Here is a tiny trained network, its code and every weight. The questions are about switching its units off for an input and a target symbol, where a switched-off unit gives its printed mean instead of its output.

import numpy as np


def w(rows, s, z=0):
    codes = np.array(rows[::2]) - 128.0
    scale = np.full(codes.shape[1], s)
    scale[-1] = z or s
    return codes * scale


def norm(h):
    return h / np.sqrt((h * h).mean(-1, keepdims=True) + 1e-5)


def f(y):
    return y / 2 * (1 + np.tanh(0.7978845608 * (y + 0.044715 * y**3)))


def softmax(a):
    e = np.exp(a - a.max(-1, keepdims=True))
    return e / e.sum(-1, keepdims=True)


def log_softmax(a):
    a = a - a.max(-1, keepdims=True)
    return a - np.log(np.exp(a).sum(-1, keepdims=True))


def net(x, mask):
    ids = ['ΓΘΛΞΠΣβδεζηφψω'.index(c) for c in x.split()]
    T = len(ids)
    res = E[ids] + P[:T]
    u = 0
    for l in range(2):
        r = norm(res)
        for j in range(3):
            rows = slice(2 * j, 2 * j + 2)
            q, k, v = (r @ M[l][rows].T for M in (Q, K, V))
            z = softmax(np.where(np.tri(T) > 0, q @ k.T / 2**0.5, -1e9)) @ v
            o = O[l][rows]
            res = res + np.where(mask[u + j], z, o[:, -1]) @ o[:, :-1]
        u += 3
        y = f(norm(res) @ A[l][:, :-1].T + A[l][:, -1])
        res = res + np.where(mask[u : u + 12], y, B[l][:, -1]) @ B[l][:, :-1]
        u += 12
    return log_softmax(norm(res)[-1] @ U[:, :-1].T + U[:, -1])


Q, K, V, O, A, B = {}, {}, {}, {}, {}, {}
E = w([
[86,112,137],'Γ',
[98,96,102],'Θ',
[179,90,202],'Λ',
[106,86,51],'Ξ',
[132,173,133],'Π',
[137,122,176],'Σ',
[191,98,227],'β',
[180,99,224],'δ',
[141,175,119],'ε',
[123,167,142],'ζ',
[148,156,91],'η',
[6,208,63],'φ',
[140,128,182],'ψ',
[134,114,172],'ω',
],0.023)
P = w([
[254,82,191],'0',
[226,84,188],'1',
[178,110,171],'2',
[160,112,168],'3',
[135,125,165],'4',
[119,132,162],'5',
[108,145,153],'6',
[87,154,147],'7',
[63,180,136],'8',
[21,192,116],'9',
[12,171,113],'10',
],0.0048)
Q[0] = w([
[163,152,103],'0.h1',
[115,179,254],'0.h1',
[161,64,181],'0.h2',
[77,122,108],'0.h2',
[89,67,193],'0.h3',
[132,95,78],'0.h3',
],0.048)
K[0] = w([
[183,141,142],'0.h1',
[5,219,49],'0.h1',
[203,45,195],'0.h2',
[79,88,119],'0.h2',
[9,187,50],'0.h3',
[194,47,147],'0.h3',
],0.028)
V[0] = w([
[222,248,42],'0.h1',
[96,170,244],'0.h1',
[203,159,90],'0.h2',
[135,57,139],'0.h2',
[100,49,49],'0.h3',
[145,175,166],'0.h3',
],0.011)
O[0] = w([
[9,133,203,186],'0.h1',
[218,169,146,251],'0.h1',
[74,144,178,139],'0.h2',
[104,142,87,219],'0.h2',
[96,79,189,11],'0.h3',
[146,150,103,188],'0.h3',
],0.012,0.0032)
A[0] = w([
[74,151,226,3],'0.n1',
[92,126,133,132],'0.n2',
[99,142,188,50],'0.n3',
[115,83,109,224],'0.n4',
[79,254,145,156],'0.n5',
[112,147,82,177],'0.n6',
[70,236,246,149],'0.n7',
[134,219,192,132],'0.n8',
[95,50,143,225],'0.n9',
[38,102,143,132],'0.n10',
[93,160,18,215],'0.n11',
[136,152,173,127],'0.n12',
],0.023,0.0047)
B[0] = w([
[145,189,252,206],'0.n1',
[89,124,149,143],'0.n2',
[130,160,192,171],'0.n3',
[79,122,113,140],'0.n4',
[90,208,84,196],'0.n5',
[101,160,103,134],'0.n6',
[193,99,3,253],'0.n7',
[167,177,158,195],'0.n8',
[101,95,57,168],'0.n9',
[44,132,215,181],'0.n10',
[17,198,87,148],'0.n11',
[163,150,126,158],'0.n12',
],0.049,0.019)
Q[1] = w([
[157,98,47],'1.h1',
[165,191,158],'1.h1',
[46,71,254],'1.h2',
[105,182,130],'1.h2',
[106,159,166],'1.h3',
[119,113,117],'1.h3',
],0.041)
K[1] = w([
[129,47,74],'1.h1',
[185,146,132],'1.h1',
[163,43,252],'1.h2',
[72,186,130],'1.h2',
[155,117,165],'1.h3',
[132,110,101],'1.h3',
],0.04)
V[1] = w([
[135,83,160],'1.h1',
[141,13,237],'1.h1',
[125,6,27],'1.h2',
[208,78,220],'1.h2',
[171,156,173],'1.h3',
[139,210,80],'1.h3',
],0.011)
O[1] = w([
[151,96,143,103],'1.h1',
[199,33,180,58],'1.h1',
[75,205,254,38],'1.h2',
[100,205,6,2],'1.h2',
[153,99,68,188],'1.h3',
[2,85,122,206],'1.h3',
],0.0078,0.0082)
A[1] = w([
[84,172,87,39],'1.n1',
[85,112,107,148],'1.n2',
[120,61,160,161],'1.n3',
[126,188,86,166],'1.n4',
[105,93,70,2],'1.n5',
[100,160,104,37],'1.n6',
[145,89,125,56],'1.n7',
[135,83,3,201],'1.n8',
[131,137,132,156],'1.n9',
[108,181,137,82],'1.n10',
[142,143,78,115],'1.n11',
[154,113,162,155],'1.n12',
],0.035,0.0041)
B[1] = w([
[225,83,214,205],'1.n1',
[87,103,79,158],'1.n2',
[69,51,103,148],'1.n3',
[39,114,127,249],'1.n4',
[108,114,216,144],'1.n5',
[192,125,153,174],'1.n6',
[142,92,179,135],'1.n7',
[135,110,3,187],'1.n8',
[105,125,125,143],'1.n9',
[133,65,168,204],'1.n10',
[85,167,177,178],'1.n11',
[132,78,169,154],'1.n12',
],0.041,0.017)
U = w([
[160,3,150,99],'Γ',
[97,130,247,41],'Θ',
[123,131,110,141],'Λ',
[36,92,131,152],'Ξ',
[107,60,61,208],'Π',
[109,134,102,169],'Σ',
[226,74,71,128],'β',
[152,176,101,222],'δ',
[106,131,82,182],'ε',
[140,145,64,254],'ζ',
[222,113,165,84],'η',
[44,182,122,47],'φ',
[188,129,143,130],'ψ',
[122,228,163,110],'ω',
],0.018,0.0047)

Each question gives the input, a string of symbols that net reads in full, and the target symbol t.
The units are the heads (2 rows each of Q, K, V and O) and the neurons (one row each of A and B). Each row of codes is followed by its name. A weight is (code - 128) times the scale printed after its matrix; where a second scale follows, it is the last column's (O, A, B and U).
mask holds one flag per unit, layer by layer, with each layer's heads first. A switched-off unit (its flag False) gives its mean, the last column of its rows in O or B, instead of its output. The means were averaged over made-up inputs and are rounded, as every weight is.
A unit's drop is (log p(t) with every unit on - log p(t) with that unit switched off) / (log p(t) with every unit on - log p(t) with every unit switched off).
The circuit of an input: a set's keep is (log p(t) with only the set's units on - log p(t) with every unit switched off) / (log p(t) with every unit on - log p(t) with every unit switched off). Starting from the 12 units with the biggest drops (on a tie, the unit counted first), units are removed one at a time, each time the one whose removal leaves the highest keep (on an exact tie, the one counted first), for as long as the keep stays at least 0.8.
units of the circuit, in order: the units of the circuit, biggest drop first
unit that matters most: the unit with the biggest drop
top k neurons: the k neurons with the biggest drops, biggest first
k most important neurons of layer l: the k neurons of layer l with the biggest drops, biggest first
which heads matter: for each layer, one digit per head in row order, 1 if its drop is at least 0.15 and else 0, layers parted by /
input Λ ω ε Λ Θ δ Λ ψ, target Π: which heads matter -> 101 / 000
input Λ Λ Π Θ η φ δ δ Λ, target η: units of the circuit, in order -> (0.n5, 0.n11, 1.n4)
input Λ Γ η ζ Σ ψ ε ω δ Λ Λ, target ω: top 2 neurons -> (0.n1, 0.n7)
input δ δ η β δ Λ Λ Π ζ δ, target ζ: which heads matter -> 001 / 000
input φ ε δ ω Γ η, target Γ: 3 most important neurons of layer 0 -> (0.n7, 0.n11, 0.n1)
input Λ δ δ, target η: 2 most important neurons of layer 0 -> (0.n11, 0.n5)
input Λ δ Σ δ, target η: which heads matter -> 100 / 000
input Λ Θ η Γ Λ Λ Λ, target Γ: unit that matters most -> 0.n5
input Λ δ η Λ Λ Ξ Λ β, target Ξ: top 2 neurons -> (0.n10, 0.n9)
input Λ δ δ δ Ξ ψ, target Ξ: which heads matter -> 100 / 000
input η Λ Λ δ ω η Λ ε Θ Σ Σ, target Π: which heads matter -> 101 / 000
input Λ Λ Λ η β Ξ ζ Λ Σ, target ζ: 2 most important neurons of layer 0 -> (0.n7, 0.n1)
input Σ Λ Λ Ξ Λ δ ε δ, target ω: 4 most important neurons of layer 0 -> (0.n1, 0.n7, 0.n5, 0.n10)
input β δ Λ δ Λ δ Λ, target β: units of the circuit, in order -> (0.n10)
input ζ Γ Λ ω Λ ζ β, target ζ: which heads matter -> 101 / 000
input δ Λ ε Λ Λ Λ Λ Λ Λ β, target ω: 3 most important neurons of layer 0 -> (0.n1, 0.n7, 0.n10)
input Λ ζ Ξ η Λ β Λ δ Ξ Σ, target Ξ: 4 most important neurons of layer 0 -> (0.n10, 0.n9, 0.n5, 0.n8)
input Λ ω δ δ Λ Γ, target Γ: top 2 neurons -> (0.n7, 1.n1)
input δ δ ω Γ, target Γ: top 2 neurons -> (0.n7, 0.n8)
input Λ δ Λ Λ Λ η δ η, target Θ: which heads matter -> 110 / 000
input Λ ζ Λ ω Θ Γ δ Γ Λ Σ, target Γ: which heads matter -> 100 / 010
input ω Λ ψ, target φ: unit that matters most -> 0.h3
input Ξ ψ β, target Ξ: top 2 neurons -> (0.n9, 1.n1)
input ψ Λ ω Λ Λ Θ δ, target Π: top 2 neurons -> (0.n1, 1.n8)
input Σ Λ ω η Γ ψ, target Γ: top 2 neurons -> (0.n7, 0.n1)
input Λ δ ε Γ ζ Λ δ Λ ω, target ζ: which heads matter -> 100 / 000
input ω η Λ ζ Λ, target ζ: top neuron -> (0.n1)
input φ δ Σ Λ Λ Γ ε δ η, target Γ: which heads matter -> 110 / 000
input Ξ η δ δ δ δ Γ δ, target Γ: top 4 neurons -> (0.n5, 0.n10, 0.n7, 0.n1)
